Below is a small trained network, with its code and all its weights. Each question gives an input and a class and asks what happens when units are switched off, that is, made to give their printed mean instead of their output.

import numpy as np


def w(rows, s, z=0):
    codes = np.array(rows[::2]) - 128.0
    scale = np.full(codes.shape[1], s)
    scale[-1] = z or s
    return codes * scale


def norm(h):
    return h / np.sqrt((h * h).mean(-1, keepdims=True) + 1e-5)


def f(y):
    return y / 2 * (1 + np.tanh(0.7978845608 * (y + 0.044715 * y**3)))


def log_softmax(a):
    a = a - a.max(-1, keepdims=True)
    return a - np.log(np.exp(a).sum(-1, keepdims=True))


def net(x, mask):
    res = np.array(x, float).reshape(1, 8) / 4 @ E
    u = 0
    for l in range(2):
        y = f(norm(res) @ A[l][:, :-1].T + A[l][:, -1])
        res = res + np.where(mask[u : u + 16], y, B[l][:, -1]) @ B[l][:, :-1]
        u += 16
    return log_softmax(norm(res)[-1] @ U[:, :-1].T + U[:, -1])


A, B = {}, {}
E = w([
[131,162,81,92,73,88,165,63,155,59],'x0',
[188,87,143,114,45,136,119,144,29,148],'x1',
[85,251,164,114,147,116,114,127,187,96],'x2',
[88,114,140,125,74,46,200,143,176,139],'x3',
[76,108,196,114,143,66,164,168,112,128],'x4',
[83,126,75,150,111,96,86,91,131,137],'x5',
[146,109,168,48,11,180,68,144,220,116],'x6',
[164,142,59,151,172,163,128,69,94,108],'x7',
],0.0014)
A[0] = w([
[101,227,63,157,211,126,159,34,117,89,80],'L0N0',
[180,112,204,128,120,116,189,178,60,94,76],'L0N1',
[137,132,154,62,147,100,50,123,88,102,112],'L0N2',
[177,73,49,202,171,186,107,128,68,146,69],'L0N3',
[99,240,60,147,171,110,129,56,191,107,61],'L0N4',
[105,132,186,120,206,106,106,135,158,171,77],'L0N5',
[158,126,87,50,112,241,2,109,232,142,5],'L0N6',
[76,132,121,123,19,28,153,120,205,77,63],'L0N7',
[50,74,157,50,161,166,120,121,105,119,152],'L0N8',
[192,138,154,100,100,191,48,107,172,163,32],'L0N9',
[116,158,146,190,166,32,241,99,56,121,167],'L0N10',
[87,196,131,143,178,121,123,139,172,96,60],'L0N11',
[62,217,191,51,76,184,78,148,233,95,14],'L0N12',
[230,135,75,13,18,173,117,17,94,103,130],'L0N13',
[152,6,217,90,35,178,137,188,106,206,140],'L0N14',
[192,185,124,154,102,183,201,83,100,197,112],'L0N15',
],0.0024,0.0011)
B[0] = w([
[124,111,177,58,140,214,166,73,172,45,212],'L0N0',
[176,133,121,111,119,137,99,164,163,88,151],'L0N1',
[192,188,79,163,144,159,129,170,158,131,130],'L0N2',
[84,99,99,142,26,23,182,97,51,152,197],'L0N3',
[139,154,137,64,175,99,169,117,91,42,189],'L0N4',
[87,165,151,188,116,110,185,150,126,203,139],'L0N5',
[136,107,219,254,26,224,121,138,140,72,174],'L0N6',
[145,213,104,96,30,55,124,86,189,186,203],'L0N7',
[177,169,95,151,121,143,180,133,153,158,145],'L0N8',
[53,134,157,178,141,135,71,112,146,71,133],'L0N9',
[80,112,100,161,98,216,60,132,163,101,242],'L0N10',
[131,177,142,124,174,126,173,120,96,152,141],'L0N11',
[122,63,36,211,76,144,158,111,51,121,202],'L0N12',
[31,118,162,163,201,121,99,176,137,198,234],'L0N13',
[158,169,105,93,222,106,197,64,138,12,249],'L0N14',
[95,94,118,76,112,75,105,109,112,96,145],'L0N15',
],0.0022,0.0015)
A[1] = w([
[76,192,213,139,119,167,120,169,110,118,177],'L1N0',
[93,170,120,97,34,51,135,121,190,160,69],'L1N1',
[150,97,139,192,90,208,53,105,190,133,12],'L1N2',
[172,25,185,147,75,76,117,186,99,194,150],'L1N3',
[143,156,95,124,198,126,151,43,165,80,99],'L1N4',
[56,152,159,178,215,106,142,197,145,252,9],'L1N5',
[219,89,110,49,93,129,163,78,109,62,122],'L1N6',
[95,205,111,127,218,162,155,102,171,117,102],'L1N7',
[125,17,4,166,140,118,119,62,54,169,29],'L1N8',
[113,141,164,128,184,88,170,201,134,169,120],'L1N9',
[79,118,175,187,185,88,194,117,81,123,137],'L1N10',
[180,135,138,157,227,180,86,152,85,113,126],'L1N11',
[159,127,171,102,145,127,151,205,200,75,97],'L1N12',
[62,224,67,235,144,122,25,65,82,137,188],'L1N13',
[194,158,134,111,125,128,27,199,29,192,41],'L1N14',
[144,101,152,112,186,173,79,133,9,98,150],'L1N15',
],0.0032,0.0013)
B[1] = w([
[97,59,59,153,128,123,104,96,97,145,182],'L1N0',
[145,152,46,123,92,50,121,70,188,183,208],'L1N1',
[105,133,164,180,76,163,81,147,131,60,146],'L1N2',
[150,192,147,89,170,183,169,95,150,76,188],'L1N3',
[98,182,205,87,132,160,172,123,60,64,182],'L1N4',
[45,55,147,107,127,185,22,69,126,199,162],'L1N5',
[114,95,162,143,195,147,80,185,161,194,185],'L1N6',
[105,118,167,56,117,152,142,59,82,107,192],'L1N7',
[180,169,119,252,99,179,234,85,24,217,230],'L1N8',
[166,48,136,131,153,164,48,127,150,140,158],'L1N9',
[155,121,143,93,67,172,88,101,159,153,195],'L1N10',
[99,150,105,78,65,45,130,123,175,133,202],'L1N11',
[188,97,115,152,171,129,160,133,63,148,158],'L1N12',
[206,87,179,94,165,140,171,180,153,133,252],'L1N13',
[40,186,57,87,191,84,102,153,93,53,151],'L1N14',
[92,155,78,175,99,65,117,147,165,156,241],'L1N15',
],0.0029,0.002)
U = w([
[164,149,75,231,123,138,215,91,21,198,198],'0',
[81,184,49,106,176,37,54,209,66,90,30],'1',
[72,198,181,28,187,160,188,45,103,30,138],'2',
[45,39,171,101,174,166,32,81,135,224,76],'3',
[135,165,64,94,37,2,146,78,233,167,208],'4',
[229,60,184,84,199,127,165,198,164,124,10],'5',
[114,125,163,221,42,218,40,155,166,34,214],'6',
],0.009,0.0011)

Each question gives the input, the list of numbers given to net, and the class t.
The units are the neurons (one row each of A and B). Each row of codes is followed by its name. A weight is (code - 128) times the scale printed after its matrix; where a second scale follows, it is the last column's (A, B and U).
mask holds one flag per neuron, layer by layer. A switched-off neuron (its flag False) gives its mean, the last column of its row in B, instead of its output. The means were averaged over made-up inputs and are rounded, as every weight is.
A unit's drop is (log p(t) with every unit on - log p(t) with that unit switched off) / (log p(t) with every unit on - log p(t) with every unit switched off).
The circuit of an input: a set's keep is (log p(t) with only the set's units on - log p(t) with every unit switched off) / (log p(t) with every unit on - log p(t) with every unit switched off). Starting from the 12 units with the biggest drops (on a tie, the unit counted first), units are removed one at a time, each time the one whose removal leaves the highest keep (on an exact tie, the one counted first), for as long as the keep stays at least 0.8.
units of the circuit, in order: the units of the circuit, biggest drop first
unit that matters most: the unit with the biggest drop
k most important neurons: the k neurons with the biggest drops, biggest first
top k neurons in layer l: the k neurons of layer l with the biggest drops, biggest first
drop when u is switched off: that unit's drop, to one decimal
input [-6,2,8,-2,-4,8,-8,0], class 2: 2 most important neurons : L0N0, L0N13
input [0,8,-4,-3,-6,-7,-1,-8], class 1: units of the circuit, in order : L1N14, L0N0, L0N13
input [7,8,-5,4,-5,-7,-5,-7], class 5: unit that matters most : L0N12
input [1,7,8,1,7,4,-6,-4], class 3: top 2 neurons in layer 0 : L0N3, L0N10
input [-4,5,1,0,1,-7,5,6], class 1: units of the circuit, in order : L0N0, L1N14
input [3,1,1,-6,-1,0,-5,-8], class 1: 2 most important neurons : L0N14, L0N13
input [2,-7,-8,4,-3,-5,6,4], class 6: 2 most important neurons : L0N6, L1N2
input [-6,-4,5,-6,-4,1,-6,-4], class 3: top 2 neurons in layer 0 : L0N14, L0N5
input [-6,-7,-6,-7,0,-8,7,-7], class 6: 4 most important neurons : L0N6, L1N2, L1N13, L0N9
input [3,-4,-2,6,-8,7,7,6], class 6: top 3 neurons in layer 1 : L1N2, L1N11, L1N15
input [-5,-1,1,4,1,0,5,1], class 6: 2 most important neurons : L0N6, L0N3
input [-8,7,6,-8,7,0,6,-2], class 1: units of the circuit, in order : L1N14, L0N0
input [6,7,-5,1,3,3,6,6], class 0: 2 most important neurons : L1N8, L0N13
input [-1,-2,3,1,5,4,-5,2], class 2: 4 most important neurons : L0N0, L0N13, L0N4, L1N4
input [-8,1,-2,-7,1,6,0,2], class 0: 2 most important neurons : L1N8, L0N3
input [-1,5,7,7,6,-1,-7,5], class 3: unit that matters most : L0N14
input [-8,-8,-8,-5,0,3,6,-8], class 6: units of the circuit, in order : L0N6, L1N2
input [3,0,6,-1,-6,4,2,-2], class 6: 3 most important neurons : L0N6, L0N14, L0N12
input [-8,8,4,1,-7,4,1,-2], class 1: 2 most important neurons : L1N14, L0N10
input [8,8,5,-6,4,3,-2,-5], class 1: most important neuron : L1N14
input [-6,2,1,-5,6,-2,2,6], class 1: drop when L1N2 is switched off : 0.0
input [7,-6,5,2,-2,0,0,0], class 2: drop when L1N4 is switched off : 0.1
